Below is a small trained network, with its code and all its weights. Each question gives an input and a class and asks what happens when units are switched off, that is, made to give their printed mean instead of their output.

import numpy as np


def w(rows, s, z=0):
    codes = np.array(rows[::2]) - 128.0
    scale = np.full(codes.shape[1], s)
    scale[-1] = z or s
    return codes * scale


def f(y):
    return y / 2 * (1 + np.tanh(0.7978845608 * (y + 0.044715 * y**3)))


def log_softmax(a):
    a = a - a.max(-1, keepdims=True)
    return a - np.log(np.exp(a).sum(-1, keepdims=True))


def net(x, mask):
    res = np.array(x, float).reshape(1, 8) / 4 @ E
    y = f(res @ A[0][:, :-1].T + A[0][:, -1])
    res = res + np.where(mask, y, B[0][:, -1]) @ B[0][:, :-1]
    return log_softmax(res[-1] @ U[:, :-1].T + U[:, -1])


A, B = {}, {}
E = w([
[153,166,117,150,137,189],'x0',
[113,100,106,107,127,63],'x1',
[138,129,120,133,122,127],'x2',
[128,130,116,126,138,128],'x3',
[133,127,121,127,128,129],'x4',
[151,133,118,155,132,168],'x5',
[2,162,34,184,50,184],'x6',
[100,230,166,231,155,39],'x7',
],0.0087)
A[0] = w([
[1,151,51,178,58,166,252],'n0',
[149,74,118,65,98,191,195],'n1',
[209,196,90,71,150,141,195],'n2',
[122,172,172,156,197,90,71],'n3',
[137,206,169,182,134,102,230],'n4',
[98,103,81,56,53,185,164],'n5',
],0.0094,0.0039)
B[0] = w([
[58,186,123,121,37,161,250],'n0',
[165,159,226,2,176,200,187],'n1',
[170,10,157,169,145,138,157],'n2',
[96,187,113,161,198,18,152],'n3',
[106,121,104,211,209,77,176],'n4',
[141,156,70,42,50,193,193],'n5',
],0.0079,0.016)
U = w([
[234,2,175,30,165,159,253],'0',
[105,122,64,28,54,215,32],'1',
[201,96,146,222,189,43,75],'2',
[47,136,82,226,57,116,114],'3',
],0.009,0.0044)

Each question gives the input, the list of numbers given to net, and the class t.
The units are the neurons (one row each of A and B). Each row of codes is followed by its name. A weight is (code - 128) times the scale printed after its matrix; where a second scale follows, it is the last column's (A, B and U).
mask holds one flag per neuron, in row order. A switched-off neuron (its flag False) gives its mean, the last column of its row in B, instead of its output. The means were averaged over made-up inputs and are rounded, as every weight is.
A unit's drop is (log p(t) with every unit on - log p(t) with that unit switched off) / (log p(t) with every unit on - log p(t) with every unit switched off).
The circuit of an input: a set's keep is (log p(t) with only the set's units on - log p(t) with every unit switched off) / (log p(t) with every unit on - log p(t) with every unit switched off). Starting from all 6 units, units are removed one at a time, each time the one whose removal leaves the highest keep (on an exact tie, the one counted first), for as long as the keep stays at least 0.8.
circuit, biggest first: the units of the circuit, biggest drop first
k most important neurons: the k neurons with the biggest drops, biggest first
drop when u is switched off: that unit's drop, to one decimal
input [-2,-2,5,-6,-6,6,0,-7], class 0: 2 most important neurons => (n0, n1)
input [2,-5,-8,-6,4,-1,-1,1], class 2: 3 most important neurons => (n0, n5, n1)
input [7,6,5,8,-6,-1,-7,1], class 2: circuit, biggest first => (n1, n5)
input [-4,-3,-4,-2,7,-1,0,-5], class 0: 2 most important neurons => (n0, n1)
input [1,-8,3,-6,-5,0,0,-6], class 0: 3 most important neurons => (n0, n1, n2)
input [-2,-6,4,4,2,-5,-1,-5], class 0: 2 most important neurons => (n0, n1)
input [1,1,-6,4,-2,-2,-1,0], class 0: 2 most important neurons => (n0, n4)
input [-2,6,0,-8,3,-5,-5,2], class 2: most important neuron => (n1)
input [-2,6,6,3,-5,6,-1,3], class 2: drop when n0 is switched off => 0.7
input [2,-5,4,4,-5,-5,-1,-8], class 0: drop when n0 is switched off => 0.8
input [0,5,8,0,7,-7,0,8], class 2: drop when n4 is switched off => 0.1
